Below are the code and all the weights of a small trained network. Each question names an input and a class and asks about switching units off, where a switched-off unit gives its printed mean instead of its output.

import numpy as np


def w(rows, s, z=0):
    codes = np.array(rows[::2]) - 128.0
    scale = np.full(codes.shape[1], s)
    scale[-1] = z or s
    return codes * scale


def f(y):
    return np.maximum(y, 0)


def log_softmax(a):
    a = a - a.max(-1, keepdims=True)
    return a - np.log(np.exp(a).sum(-1, keepdims=True))


def net(x, mask):
    res = np.array(x, float).reshape(1, 7) / 4 @ E
    y = f(res @ A[0][:, :-1].T + A[0][:, -1])
    res = res + np.where(mask, y, B[0][:, -1]) @ B[0][:, :-1]
    return log_softmax(res[-1] @ U[:, :-1].T + U[:, -1])


A, B = {}, {}
E = w([
[100,195,239,152,154,168],'x0',
[45,155,151,100,127,199],'x1',
[194,97,108,179,182,79],'x2',
[151,174,111,169,139,56],'x3',
[95,109,80,178,163,79],'x4',
[79,184,67,212,104,7],'x5',
[151,82,101,104,2,80],'x6',
],0.0084)
A[0] = w([
[140,56,107,98,86,112,128],'neuron 0',
[112,120,184,72,77,95,79],'neuron 1',
[137,48,140,107,83,28,169],'neuron 2',
[227,71,92,164,33,81,212],'neuron 3',
[96,164,125,183,202,101,122],'neuron 4',
[7,237,186,238,169,83,254],'neuron 5',
[152,85,100,93,146,255,230],'neuron 6',
[201,80,94,83,127,71,156],'neuron 7',
[21,118,171,129,21,178,178],'neuron 8',
[97,66,204,88,154,131,167],'neuron 9',
],0.0087,0.0031)
B[0] = w([
[162,79,166,98,131,127,175],'neuron 0',
[181,99,80,97,65,145,158],'neuron 1',
[144,73,129,191,60,126,194],'neuron 2',
[150,11,157,170,1,65,223],'neuron 3',
[95,103,114,176,178,109,178],'neuron 4',
[53,215,16,210,138,151,245],'neuron 5',
[136,77,183,21,179,151,222],'neuron 6',
[130,75,133,101,87,92,190],'neuron 7',
[154,162,169,158,160,166,209],'neuron 8',
[175,153,168,45,189,109,180],'neuron 9',
],0.0093,0.012)
U = w([
[81,169,84,195,173,129,206],'0',
[167,4,140,178,68,74,10],'1',
[133,61,187,45,218,171,161],'2',
],0.011,0.0013)

Each question gives the input, the list of numbers given to net, and the class t.
The units are the neurons (one row each of A and B). Each row of codes is followed by its name. A weight is (code - 128) times the scale printed after its matrix; where a second scale follows, it is the last column's (A, B and U).
mask holds one flag per neuron, in row order. A switched-off neuron (its flag False) gives its mean, the last column of its row in B, instead of its output. The means were averaged over made-up inputs and are rounded, as every weight is.
A unit's drop is (log p(t) with every unit on - log p(t) with that unit switched off) / (log p(t) with every unit on - log p(t) with every unit switched off).
The circuit of an input: a set's keep is (log p(t) with only the set's units on - log p(t) with every unit switched off) / (log p(t) with every unit on - log p(t) with every unit switched off). Starting from all 10 units, units are removed one at a time, each time the one whose removal leaves the highest keep (on an exact tie, the one counted first), for as long as the keep stays at least 0.8.
circuit, biggest first: the units of the circuit, biggest drop first
k most important neurons: the k neurons with the biggest drops, biggest first
drop of u: that unit's drop, to one decimal
input [-3,-3,-4,5,-1,8,-2], class 0: circuit, biggest first	[neuron 5]
input [-5,2,3,-3,-4,2,-4], class 2: 2 most important neurons	[neuron 5; neuron 3]
input [7,-3,5,-5,-8,0,4], class 2: 2 most important neurons	[neuron 2; neuron 9]
input [2,0,4,-1,-3,-6,5], class 2: 2 most important neurons	[neuron 6; neuron 9]
input [-2,0,-2,3,3,-7,3], class 2: 2 most important neurons	[neuron 6; neuron 5]
input [6,-6,-5,5,-8,4,3], class 0: 2 most important neurons	[neuron 5; neuron 7]
input [-3,6,-2,3,-4,3,2], class 0: drop of neuron 6	0.1
input [7,7,-3,-7,-1,1,-6], class 0: drop of neuron 5	3.1
input [-2,7,-5,6,4,2,6], class 0: drop of neuron 5	0.2
input [1,1,6,7,4,6,2], class 0: drop of neuron 5	3.3
